Known rows, with every way that one mark hangs from another:
vuta{borif{minuz{vilu} tibes}}: [ 0.587  0.726 -3.240  0.542  0.198 -1.069 -2.407 -4.686 -1.664 -1.241
 -2.288  3.061  0.341 -1.109  0.264 -2.272  0.885  1.466  2.184  2.299
  1.682  3.210  0.778 -0.564 -1.981 -2.784  1.350  1.843  2.271 -0.450
  0.254 -2.020 -2.334 -1.589  2.883  0.630 -2.453 -1.182 -3.796 -0.101
 -3.116]
vilu{maza{dodopo refit}}: [ 2.772  0.461  0.347  1.218 -1.988 -0.711  0.139 -1.457  2.587  1.735
 -2.304 -0.430 -2.069  1.015 -1.354  3.138 -1.712  1.000 -2.990  3.942
  0.483 -0.951  0.358 -0.342  1.138  0.131 -2.069 -3.326  3.056 -1.187
 -1.164 -2.380  1.636 -1.208 -0.921 -0.213  3.580 -0.185  1.110 -1.584
 -0.892]
vilu{guzo maza siti{dodopo{dugid tibes}}}: [ 1.089  2.017  4.901  0.603 -2.899 -2.635 -0.556  3.790  2.541 -0.631
 -1.404 -2.976  2.964 -0.417 -0.418  1.360 -2.115  1.783 -3.611  0.350
  0.905 -2.541  4.898 -3.742  1.774  1.944 -4.874 -5.621  0.054 -1.130
 -1.515  0.360 -2.387  1.277 -0.923 -1.101  2.934  0.789  3.681 -3.425
  1.851]
vilu{guzo{maza refit{borif}} siti{dodopo{tibes}}}: [-0.482  2.105  4.514 -1.603 -1.923  0.325  0.579  2.904 -0.279 -2.356
 -2.234 -1.599  2.147 -0.005  2.146 -0.995 -0.168  3.500  0.557  0.138
  1.547 -2.413 -3.860 -1.306  0.950  0.839 -0.583  0.206 -3.909  2.393
 -1.670  3.211 -3.920  1.963 -1.538  0.671  1.995  0.506  2.833  3.991
  2.344]
tibes{dugid{guzo{maza{vilu} siti}} vuta}: [-3.779 -3.339 -1.596  2.477  2.090 -1.177 -0.689  3.405  1.484  1.564
  2.303 -0.943 -2.262 -1.542  0.986 -3.234 -0.005 -1.118  0.470 -2.681
  0.265 -0.341  1.464  0.386 -1.751  1.613  4.665  2.867 -2.094 -1.158
  1.385  2.863  0.918  1.522 -1.613  0.288  2.143  0.892 -0.545  1.588
  2.351]
refit{borif minuz vilu{siti}}: [-3.897  1.423  3.721 -2.314  3.207  2.150  0.591 -2.692 -1.430 -3.110
  1.978 -0.504 -1.178  1.755  1.429  0.853 -2.489 -1.990 -1.628  1.348
 -1.702  2.234 -1.451  0.493 -1.494 -1.134  1.623  1.856 -4.516  2.157
  0.676 -0.856  1.615  0.695 -0.390  1.348  0.671  0.418 -1.670  0.084
  1.233]
dodopo{dugid{guzo vumam} siti tibes}: [-0.930  0.951  1.238  2.205 -0.901  2.465 -3.190  2.911  1.387 -2.328
  0.600 -1.466  5.563  0.215  0.329 -2.287  1.023 -3.922  2.997 -7.075
  0.217 -0.262  1.581 -0.421  0.644 -0.598 -5.684 -2.319 -0.904 -5.196
 -0.767  1.036 -0.182 -0.143 -3.083 -1.701 -0.315  1.562  3.298 -1.078
  1.875]
dugid{guzo{vilu} vumam}: [ 0.713  1.053  0.419  1.317  3.242  1.988  0.924  1.722  5.106  0.236
  2.146  3.271 -1.315  0.697 -2.753 -0.078  1.771  0.538  1.184 -1.491
 -0.920 -0.902 -2.818  0.236 -0.219 -0.227 -2.049  0.189 -0.157 -1.654
  0.271  0.941  0.589 -0.981 -1.170  1.859  0.999  2.703 -2.785  0.603
  1.325]
vilu{guzo maza siti}: [-1.096  1.097  3.790 -0.212 -0.859 -2.054  0.140  1.454  2.204 -3.203
 -1.643 -0.609 -0.225  0.673 -0.301  2.085 -4.253  0.127 -3.310  2.590
 -1.275 -0.490  2.087 -2.090 -1.004  0.422 -3.214 -3.398  1.041  0.773
 -1.653  0.657  0.015 -0.003  0.099  1.115  3.433  1.690 -0.780 -0.921
  2.962]
siti{dodopo vilu{maza{refit{borif{tibes} minuz}}}}: [-0.572  0.160  1.210 -2.260 -1.410 -1.552  1.728 -2.704  2.637  2.883
 -0.271 -0.403  1.325 -0.848 -1.736  1.658 -0.302  2.338 -0.016  6.922
  0.963 -0.351 -2.260 -0.656  2.401  0.639  1.897  1.453 -2.628  0.939
 -1.531 -2.242 -0.040  0.910  2.865  0.548  2.185 -0.383  1.348 -2.391
 -3.362]
minuz{borif refit vilu{siti{dodopo}}}: [ 2.769 -1.450  0.284 -0.546  0.485  1.156  2.246 -1.659 -1.944 -1.911
  1.228  1.093 -5.465 -2.665 -1.069  1.584  0.919  1.663  0.331  1.905
 -0.358 -0.231 -1.984  0.210 -0.531  1.185 -1.191 -1.114 -0.805  2.498
  1.342  2.664  1.050 -2.477 -0.785 -2.176  0.027 -3.027 -2.152  0.158
  0.494]
refit{minuz{borif{tibes{dugid vuta}}} vilu}: [-2.377 -0.066  0.637  2.153  2.432 -2.297  0.586 -3.130 -3.741  2.196
  1.221 -1.750 -1.754 -1.956 -0.101  0.528 -1.117 -6.089  0.496 -0.235
 -1.388  1.759  2.703  1.031 -0.991 -1.613  6.525  3.906  1.515  1.925
 -0.142  0.699  1.382  1.085  1.224  1.646 -3.484 -1.787 -1.546 -2.859
 -0.438]
borif{minuz{refit{vilu}}}: [ 2.296  0.269 -1.958 -0.817  2.887  4.279  0.038 -4.803 -0.111  1.171
  2.396  1.383 -2.010 -0.013  1.732 -0.094  0.649 -0.674  0.348  1.618
  0.542  2.374 -0.602  0.460 -2.090 -1.389  0.416  0.431 -1.639 -0.311
  1.792 -1.109 -0.968 -0.088 -1.358  1.567 -3.326 -1.054 -4.696  2.118
 -2.521]
vilu{guzo{siti} maza{dodopo}}: [ 1.305  0.113 -0.165  1.431 -1.486 -4.192 -1.008  0.839  1.672  1.709
 -2.600 -2.008 -0.461 -0.503  1.214  2.136 -0.771  0.969 -3.561  3.018
  1.159 -0.737  2.800 -3.411 -0.622  0.479 -4.404 -1.543  1.060 -0.292
  0.423 -1.606  0.141  0.705 -1.526  0.362  6.287  1.556 -1.320 -0.352
  2.737]
refit{borif{tibes} minuz{vilu{siti{vumam}}}}: [-2.988  0.701 -1.034 -4.502  1.144 -2.131  1.710 -3.196 -0.457 -1.577
  1.829  1.164  3.420  0.756 -0.060 -0.322 -0.146  0.497  0.528  0.120
 -1.491  2.269 -1.913 -0.027 -0.165 -0.481  0.769  0.817 -2.218  1.997
 -1.172 -1.773 -0.547  0.028  3.096 -0.094  0.651 -0.871 -0.126 -1.244
  0.064]
minuz{borif{tibes} refit vilu{maza siti}}: [ 0.978 -0.907 -1.773 -1.184 -1.625 -1.592  1.756 -2.823 -3.015 -4.881
 -0.607  1.807 -0.830 -2.436  0.485  0.592 -1.723  0.220 -0.078  4.536
 -1.239  1.754 -0.979  0.733 -0.869  0.591 -0.202 -2.184  1.979  1.765
 -1.234  1.856 -0.764 -2.520  0.909 -0.365 -1.510 -4.645 -1.029 -2.389
 -0.521]
maza{dodopo{dugid{vumam}} refit vilu{guzo}}: [ 2.404  0.341 -1.284  1.287 -1.476 -0.720  2.328  4.621  3.422  2.320
 -0.929  0.812 -1.180  1.206 -0.666  2.405 -1.839  1.816 -0.881 -2.304
 -0.932 -0.809  2.814  1.065  4.044  0.927 -4.850 -4.172  0.701 -2.776
 -0.979 -3.709 -0.568 -0.328 -0.352 -1.420  2.411  1.437  5.179 -3.288
  1.188]
vilu{maza{dodopo{vuta{borif}}} siti{vumam}}: [ 0.249  1.231  1.623  0.611 -3.690 -3.025 -1.445  2.560 -2.726  0.102
 -2.289 -0.807  0.165  2.509 -2.796  1.555 -0.720  2.297 -2.679  2.223
 -0.574 -1.975  2.005 -1.370  1.476  2.554 -0.543 -3.858  5.138 -0.165
  0.058 -0.528  1.650 -0.737  0.617 -0.517  1.787  1.714 -0.500 -0.110
  0.619]
guzo{refit{borif{vuta}} siti{vumam}}: [-0.601 -1.435 -0.634 -2.903  0.930  1.100  1.517 -0.590 -2.178 -0.100
 -0.212  0.421  0.104  1.259  3.511 -0.756  1.402  0.888  2.089 -1.740
 -0.385  0.336 -6.228  1.077 -1.056  0.155  1.995  3.681 -2.898  1.378
  0.076 -0.939  1.213  1.533  0.657 -0.516 -0.867 -0.627  0.578  5.740
 -0.014]
maza{dodopo{siti} refit vilu}: [ 0.875 -2.217 -2.212  1.815 -1.420  1.525 -1.032  1.461  0.950 -0.169
 -0.730 -0.263 -0.753  1.270 -0.560  0.864 -0.119 -1.329 -0.252 -1.337
 -0.966  1.705  0.534  3.332  1.636  0.029 -2.618 -0.972  0.466 -0.354
  1.196 -1.061  1.685 -1.110 -1.496 -1.689  1.890 -0.283  2.053 -1.999
 -0.643]
maza{vilu{guzo siti}}: [-1.504 -0.289  1.753 -0.623  0.987  0.074  0.936  3.412  1.616 -3.324
 -0.048  0.462 -1.361  0.685 -0.757  0.843 -3.348 -0.458 -1.935 -0.591
 -2.522  1.185  1.833  0.637 -0.781 -0.333 -2.121 -1.793 -0.593  1.934
 -0.209  0.460  0.185 -0.292  1.045  0.304  0.986  1.798 -0.508 -1.443
  2.278]
dugid{guzo{refit{borif{tibes}}}}: [-0.499 -0.543  1.451 -4.462  1.717  2.241 -0.700 -1.950 -0.151 -3.362
 -0.879  0.642  1.493 -0.435  2.046 -0.956  0.248 -0.720  4.350  0.703
  1.344 -1.107 -2.240 -0.454 -0.842 -3.175  0.532  3.837 -1.475 -0.874
 -1.488 -0.602 -1.739  0.056  0.299  0.494 -1.659 -0.713  0.087  3.904
 -0.969]
vilu{maza{dodopo{tibes vuta} refit{minuz}} siti}: [-0.232  2.170 -0.170  1.553 -2.866 -1.461 -0.399  0.840 -1.190 -2.051
 -0.349 -1.618  4.663  2.982 -4.157  2.013 -2.784 -1.660 -4.097  1.153
  0.285 -1.978 -0.219  0.365  2.862 -0.862 -2.699 -4.677 -0.959  0.472
 -1.284 -1.074 -1.072 -1.092 -0.210 -1.631  0.186  2.414  2.088 -0.932
 -0.962]
maza{refit{borif{vuta}} vilu}: [-1.277 -0.694  1.281 -2.024  0.321  3.656  1.835 -0.119 -1.732 -2.033
 -0.072  2.256 -2.949  0.734  0.361  0.270 -3.012  0.124  0.510 -0.708
 -1.798  0.949 -2.892  4.785 -0.484 -0.610  2.961  2.786 -2.356  1.045
 -1.116 -0.687  1.602 -0.967  1.979  0.167 -1.227 -1.185  2.737  0.197
 -2.392]
maza{vilu{guzo{refit siti{dodopo{vuta} vumam}}}}: [ 2.290 -3.343 -2.524 -1.269  0.676 -0.373  3.346  6.617  1.302  2.369
  2.555 -0.898  0.849  1.935  0.176  0.723  4.327  3.050  0.920 -3.075
  0.078 -2.529 -0.026 -0.281  3.168  2.883  0.167  0.847 -2.086  2.019
  2.197 -1.060 -0.811  2.382  1.086 -1.346  0.210  2.480 -1.276  4.489
  0.753]
dodopo{dugid{guzo{maza refit{minuz} vilu}} siti}: [-1.934 -2.829 -3.800  2.517  3.285  0.996 -0.167  1.716  1.694 -1.524
 -1.227  0.897  2.955  1.214  2.665 -4.855  3.566  0.459  1.900 -2.780
  1.476 -1.916 -0.356  0.291  4.262  1.575 -1.023  1.249 -5.916 -3.147
  3.899  1.053 -3.799 -0.042 -3.765  0.159  2.666  2.338 -0.225  4.516
  3.607]
vilu{guzo{refit} maza{dodopo} siti}: [ 1.476  0.143  1.194 -0.722 -1.596 -2.416  0.617  2.247  1.405 -1.811
 -3.855 -0.562 -0.092  0.774  0.832  3.055 -2.185  2.233 -3.310  3.831
  0.381 -2.454 -0.257 -2.339  1.700  0.092 -4.416 -4.281  0.963  1.192
 -0.511 -0.959 -0.846  0.605 -1.207 -0.074  2.563  1.306  0.981  0.624
  2.042]
guzo{maza{dodopo{vuta}} refit{borif{tibes} vilu}}: [ 0.688  0.005 -0.813 -0.980 -1.193  1.793  0.693 -0.603 -3.810 -0.178
 -0.727 -0.988  0.958  0.458  4.112 -1.045  2.403  1.798  1.332 -0.026
  1.622 -0.931  0.976  2.527  1.336  0.448  5.586  2.927  0.115  0.062
  0.568 -0.812 -2.717  1.213 -0.927  3.350 -2.570 -0.891  0.887  2.325
 -1.511]
siti{dodopo{dugid{vumam} tibes{vuta}} vilu}: [ 0.414  1.113  1.769  3.556 -2.333  1.306  0.112  3.458  3.219  4.901
  1.369 -1.196  0.644 -1.868 -1.585  0.591  3.277 -0.584 -0.783 -2.655
 -0.181 -1.432  0.119 -0.266  0.212  0.777  0.385 -2.300  1.109 -2.073
 -0.950  0.539  1.718  1.992  0.699 -1.396 -2.631  1.050  3.613 -5.765
 -1.727]
tibes{borif{minuz{refit} vuta} dugid{guzo vumam}}: [-0.119  1.356 -1.900 -0.161  1.841  0.350 -0.956 -1.688 -1.716  2.678
  3.017  1.390 -2.453 -2.316 -2.946 -2.211 -1.893  0.236  3.611 -2.062
  2.558 -2.333 -2.113 -0.632 -0.291 -1.010 -1.436  2.419 -1.880 -2.878
 -0.018  2.315 -0.378 -1.166 -1.043  0.046 -5.543  0.452  0.151  3.584
 -1.348]
minuz{refit{borif{vuta} vilu}}: [-0.098 -0.161  1.511 -2.598  1.787  5.288  0.928 -3.086 -3.725 -1.487
  0.895  2.196 -3.358 -0.824  3.778  0.775 -0.540 -0.190  0.587 -0.453
 -1.175  0.935 -1.584  1.967 -2.338 -0.038  2.987  3.714 -2.853  0.616
  0.828  0.074  0.878  0.365 -0.049  1.839 -3.719 -2.696 -0.909  1.921
 -1.764]
maza{dodopo{vuta} refit{borif minuz vilu}}: [-0.214  0.873  0.884 -1.267  1.079  2.679  0.764 -1.996 -2.615  0.507
  1.597 -0.501 -0.821  2.885 -0.774  2.490 -0.604 -1.045 -1.081  0.489
  0.406 -1.038  0.705  1.735  1.767 -0.924  2.160  2.480 -2.998  0.430
  1.484 -3.317  0.650 -0.381 -0.373  0.439  0.436  1.212 -0.267  1.250
 -1.033]
dodopo{siti{vumam} vuta{borif{minuz{vilu} tibes}}}: [-0.409 -0.821 -4.629  0.366 -2.134 -1.151 -3.200 -1.257 -3.884 -1.183
 -0.017  1.671  5.554  1.087 -0.620 -3.430  3.323  0.282  4.357 -2.667
  0.990  2.320  2.376  1.084  0.018  0.012  1.245  1.844  2.559 -0.890
  1.436 -0.612 -2.590 -0.939  2.627 -0.160 -3.059  0.178 -3.253  1.376
 -2.430]
vuta{borif{minuz{refit{vilu{maza}}}}}: [ 1.330  0.982 -1.014  0.046  0.413  2.031 -1.359 -3.859 -2.575 -0.100
 -1.334  2.253 -2.194  0.395  2.284 -0.218 -0.109  1.942 -0.397  6.166
  0.977  1.903 -0.935 -1.514 -0.990  0.476  1.559  0.163  0.621 -0.681
  1.549 -1.136 -0.751  0.064 -0.655  1.724 -1.854 -2.075 -4.821  1.992
 -2.743]
refit{minuz{borif{vuta} vilu}}: [-0.511 -0.669 -1.671  1.157  2.434  0.444  2.338 -4.087 -5.442 -1.041
 -1.567  1.591 -3.359 -2.377 -1.071 -0.378  0.064 -2.238 -0.146 -1.009
 -0.945  0.525 -1.472  2.158 -0.323 -1.556  2.079  1.842 -1.915  1.825
  1.263 -0.144  2.602 -2.882  2.017  0.205 -1.183 -0.433 -2.742 -0.200
 -0.046]
maza{refit{borif} vilu{siti}}: [-2.365 -0.188  2.829 -2.742  0.285  2.755  1.344  0.946  0.587 -4.704
  1.389  1.173 -2.311  2.455 -0.515  0.825 -4.505  0.011 -0.432  1.548
 -2.379  1.996 -3.293  3.500 -0.854 -0.478  0.906  0.375 -2.203  2.002
 -1.331  0.191  1.321 -1.057  0.677 -1.087  1.028 -0.904  2.617 -0.500
 -0.144]
minuz{borif{tibes} vilu{guzo siti}}: [ 0.081  0.045  0.981 -0.770 -0.617 -2.870  0.804 -0.519 -1.891 -4.726
 -1.807  1.005 -0.218 -1.985 -1.722  0.492 -3.008 -0.769  1.329  0.299
 -1.381  1.936  1.952  0.109 -1.192 -1.334 -1.497 -0.580  1.729  2.420
 -1.295  1.026 -1.767 -2.250  2.380  0.574 -0.152 -1.369 -1.722 -2.048
  2.295]

Rows:
[ 0.892 -0.305 -0.744 -1.188 -0.297 -0.730  1.198  2.174  1.297  2.496
  0.914 -0.615 -1.179  1.230 -2.473  1.186 -0.131  1.075 -2.504 -0.643
 -2.254  1.093  0.012  1.463  1.012  1.289 -1.754 -4.110  1.850  1.252
  0.517 -1.312  2.607 -0.301  0.126 -0.659  1.371  0.703  0.754 -2.956
  0.104] | maza{dodopo vilu{siti{vumam}}}
[ 2.399  2.997  1.755  1.015 -2.903 -2.061 -1.569  1.235  0.658  1.573
 -3.841 -1.842  2.690 -0.672 -0.829  1.936 -0.530  0.134 -3.917  2.020
  1.128 -1.853  2.648 -3.110  0.469 -0.541 -4.205 -3.576  3.064 -0.354
 -1.256 -0.586 -0.608  0.107 -0.766  0.779  3.069  1.078  1.142 -3.026
  0.784] | vilu{guzo maza{dodopo{tibes}}}
[-0.381 -0.426  0.086 -0.620  0.029  0.506 -3.536  3.282 -0.323  0.496
  0.478 -2.668  4.789  1.348 -2.963 -3.194  1.952 -1.575  4.157 -4.433
  1.997 -1.995 -1.647 -2.892  2.516  0.752 -1.056  1.734  1.385 -1.440
  1.144  2.910  1.101  0.256 -1.565 -2.637 -3.338 -0.730  3.030  2.609
  1.934] | dodopo{siti{vumam} tibes{borif dugid{guzo{refit}}}}
[-2.286  0.613 -1.405 -2.326 -0.052  0.068 -0.903 -5.324 -1.867 -0.319
  1.598  1.844  0.538 -1.878  2.070 -1.195  0.475 -1.122  1.045  1.590
  1.293  1.638 -0.544  1.786 -4.444 -3.528  3.836  4.499 -0.223  0.594
 -1.289 -0.239 -2.073  0.251  2.184  1.198 -1.749 -2.055 -1.392 -1.600
 -3.659] | refit{borif{minuz{vilu} tibes{vuta}}}
[-4.219 -0.252 -1.012 -1.118  2.053 -2.382  0.240 -3.363 -1.400  0.312
  1.810  0.769  0.418 -1.966  2.401 -0.105  0.324 -2.358 -0.359  0.346
  0.160  0.262  1.486 -0.318 -2.126 -1.953  5.727  5.232 -0.800  1.483
 -0.514  0.136  0.345  1.188  2.487 -0.455 -0.809 -1.600  1.545 -2.878
 -0.831] | refit{borif{tibes{dugid vuta}} minuz{vilu}}
[ 2.150 -1.071 -5.100 -0.840  1.818  2.958  0.822 -4.986 -2.047 -0.144
  0.790  4.230 -1.807 -2.259  1.318 -1.135  1.023  1.276  0.587 -0.420
  1.075  0.828 -1.835  1.599 -2.101 -1.639 -0.027  0.584 -2.707 -0.164
  1.551 -0.558 -1.425 -1.784  0.960  0.079 -4.303 -1.244 -3.056  2.225
 -3.599] | borif{minuz{refit vilu} vuta}
[ 0.253  2.321  2.803  3.977 -0.694 -0.555 -0.052  2.592  2.685  4.594
  2.866 -1.745 -0.377 -1.525 -1.012  1.630  2.100 -1.979 -0.717 -3.610
 -0.019 -1.953 -0.684 -0.853 -1.051  0.047  1.474 -0.292  2.396  0.059
 -2.293  2.915  2.247  2.654 -0.834 -0.889 -1.858  0.660  3.279 -3.141
 -0.985] | siti{dodopo{tibes{dugid{vumam} vuta}}}
[-0.230  2.629  1.707  2.372 -1.004  0.608 -2.707 -0.158 -1.363 -0.160
 -0.888 -2.899 -0.063  0.335 -1.284 -2.065 -0.732 -2.056 -1.601 -1.857
  1.315 -0.218  3.863 -1.633 -0.365 -1.199 -1.062 -0.136  3.284 -2.631
 -0.224  0.439  0.528 -1.739 -0.187 -1.773 -2.311 -1.150  3.209 -3.314
  0.952] | dodopo{dugid tibes{borif}}
[-2.745 -1.489 -1.728 -1.462  1.650  2.575  2.301  3.273  0.344 -2.219
  1.455  0.989 -0.500  0.562  4.144 -3.448  1.835  2.201  3.719 -1.198
  0.349 -0.038 -7.627  2.076  0.420  1.195  1.686  3.156 -5.908 -0.807
 -0.021  1.186  0.028  1.351 -2.470  0.843  2.172  0.837  0.852  5.671
  1.992] | dugid{guzo{maza{vilu} refit{borif} siti} vumam}
[-0.445 -1.236 -0.451  1.764  0.346 -2.473  0.301 -1.966 -2.487  0.315
  0.244  0.250 -2.655 -3.498 -0.351  0.059 -0.087 -3.156  1.030 -0.233
 -0.551  0.870  2.614  0.973 -2.523 -1.189  5.584  2.675  4.746  1.485
 -0.689  2.225  1.603 -0.995  1.988 -0.355 -2.614 -3.298  0.260 -4.017
 -0.372] | minuz{borif{tibes{dugid vuta}} vilu}
[-0.216 -2.070 -2.046  3.121 -0.481  0.625  0.239 -0.067  3.961  1.029
 -0.952  0.205 -1.505  0.669 -0.992 -1.822 -0.410  1.616  0.827  1.489
 -0.045  2.801 -2.968  0.745 -0.670  1.398  1.969  0.114 -1.689 -0.437
  0.712 -0.239  0.695 -0.674  0.357  0.409  2.334  1.082 -1.554  2.105
  1.373] | guzo{maza{refit} siti{vilu}}
[-0.348 -0.916 -2.611 -1.210  1.902 -0.770 -2.397 -3.477  0.463  2.216
  2.711  0.933  1.055 -2.969 -0.252 -1.474 -0.705 -2.967  3.360 -0.202
  2.215 -1.048  1.902 -1.127 -2.679 -3.132  0.915  2.682 -0.517 -2.106
 -0.770  1.506 -3.682  0.680 -0.215 -0.066 -4.325 -0.632 -1.740  2.375
 -2.945] | borif{minuz{refit} tibes{dugid{guzo} vuta}}
[-0.090 -1.212  0.166  1.026 -0.510  0.495 -1.383  0.629  1.255  1.186
  0.215 -2.276  2.018  1.429  1.730 -1.137  1.559 -2.148  0.653 -4.524
 -1.051  0.997  4.138 -0.053  0.575  1.737 -2.441 -1.972  1.956 -3.055
  0.885 -0.632  1.546  0.033 -1.401 -1.650  2.048  0.278  1.911 -1.141
  2.204] | dodopo{dugid siti{vumam}}
[ 3.210  1.929  1.962  0.177 -0.616  0.719  0.105  0.267  2.511  4.875
  1.041 -2.094  1.713  0.160 -2.578  0.661  3.596  0.432 -0.245 -2.389
  0.150 -0.703 -0.629 -1.647  0.492  0.799 -1.018 -1.928  2.111  0.175
 -0.969  0.023  1.283  0.824  0.313 -0.441  0.283  0.309 -0.036 -0.772
 -1.165] | siti{dodopo{tibes} vumam}
[ 1.225  0.044 -2.281  0.794 -2.384  0.834 -1.781  2.955 -0.679  2.885
 -0.178 -2.011  4.547  0.780 -1.103 -1.043  3.519 -1.753 -0.597 -4.010
 -1.137  1.728  0.096  1.769  1.603  1.008 -2.658 -2.441  2.074  0.183
  1.128  0.064  1.910  0.325 -1.110 -1.246  0.406 -0.197  2.415 -3.836
 -0.765] | maza{dodopo{siti{vumam} tibes} vilu}
[-1.545 -0.343  0.603  2.148  0.513 -2.315 -1.305 -1.129  1.285  1.602
  0.791 -0.929 -0.783 -1.665  0.817  0.466 -0.954 -3.923 -0.179 -1.348
 -0.630  0.464  4.012 -0.088 -2.956 -1.910  3.838  2.122  4.335 -0.076
 -1.903  1.204  0.528  1.246  1.417  0.334 -2.693 -0.700  1.085 -2.698
 -0.946] | borif{tibes{dugid vuta}}
[ 0.625  0.595  4.426  0.066  0.178 -1.364  0.217  1.764  3.185 -0.456
 -0.037 -1.253 -2.146 -0.453 -1.557  2.470 -1.819  1.119 -1.373 -0.292
 -0.350 -1.334  2.414 -2.222 -0.498  0.114 -3.928 -1.706 -0.694  1.361
 -0.569  0.779 -0.593  0.502 -0.138  0.137  2.946  2.262 -1.365  0.396
  2.432] | vilu{guzo siti{dodopo}}
[-0.769  0.381  3.387  0.115  0.549  1.155  0.500 -0.270  1.769 -2.691
  0.903 -0.450 -1.627  1.416  0.440  1.952 -2.760 -0.143 -3.432  2.656
 -1.916  1.869  1.047 -0.187 -1.127  1.361  0.805 -3.139  0.950  0.694
 -0.084 -0.498  2.373  0.579 -0.693  2.159  0.294 -0.518 -1.897 -2.441
  0.478] | refit{vilu{maza siti}}
[ 2.209 -1.159 -1.179 -0.726 -2.858 -2.315 -0.084  2.834  1.082  2.129
 -3.617 -1.535  3.440  1.395  1.745  1.848  2.148  1.522 -0.674  0.627
  0.373 -2.180  0.031 -2.156  3.463  2.369 -4.664 -2.977  2.177 -0.199
  0.528 -1.092  0.115  1.617 -1.738 -0.189  4.043  0.836  1.243  1.164
  2.152] | vilu{guzo{refit} maza{dodopo{siti{vumam}}}}
[ 0.314  0.440  3.338  0.585 -1.381 -0.861 -0.704  2.838 -1.147  0.259
  0.489 -0.712 -1.396  2.099 -3.501  0.951  0.966  2.250  0.382 -1.370
 -0.748 -1.781  1.471 -1.125  0.883  2.296  0.524 -1.033  2.534  0.706
  0.364  0.726  1.083 -0.098  1.445 -1.141  0.010  2.143 -2.004  2.455
  0.480] | vilu{siti{dodopo{vuta{borif}} vumam}}
[ 3.614 -1.410 -4.495  0.615  0.225 -2.745  2.005  1.872  3.578  4.266
 -0.631  0.914  0.517  2.256  0.713  0.895  4.691  4.581 -2.733  3.841
  0.562 -0.753 -4.709 -1.253  2.428  2.995 -0.825 -1.444  1.446  1.077
  2.495 -1.761  0.305  1.329 -1.710  0.023  3.520 -0.031 -1.210  1.355
  0.547] | guzo{refit siti{vumam} vilu{maza{dodopo}}}
[-1.075 -1.318 -0.362  0.404  1.951  2.456  0.462  1.302  1.517 -0.159
  0.076  0.278 -2.099 -0.796 -0.396 -2.960  0.248  0.497  0.778 -1.506
 -0.162 -0.294  0.930  1.371  0.031  0.798  1.581  0.027 -1.363 -1.818
  0.617  1.092  0.567 -1.073 -0.940  2.113  2.096  1.426 -1.835  1.317
  1.154] | dugid{guzo{maza{vilu}}}
[ 1.152  0.872 -2.718  0.637  0.774 -1.816 -2.997 -4.247 -2.074  0.817
 -1.259  1.556 -0.056 -1.722  1.611 -2.124 -0.617  0.076  2.891  2.959
  1.984  1.940  1.270 -1.854 -1.711 -2.155  1.247  2.344  2.295 -0.659
  0.014  0.460 -3.125 -0.421  0.737 -0.604 -4.145 -1.589 -1.256  2.356
 -2.702] | vuta{borif{minuz{refit} tibes{dugid}}}
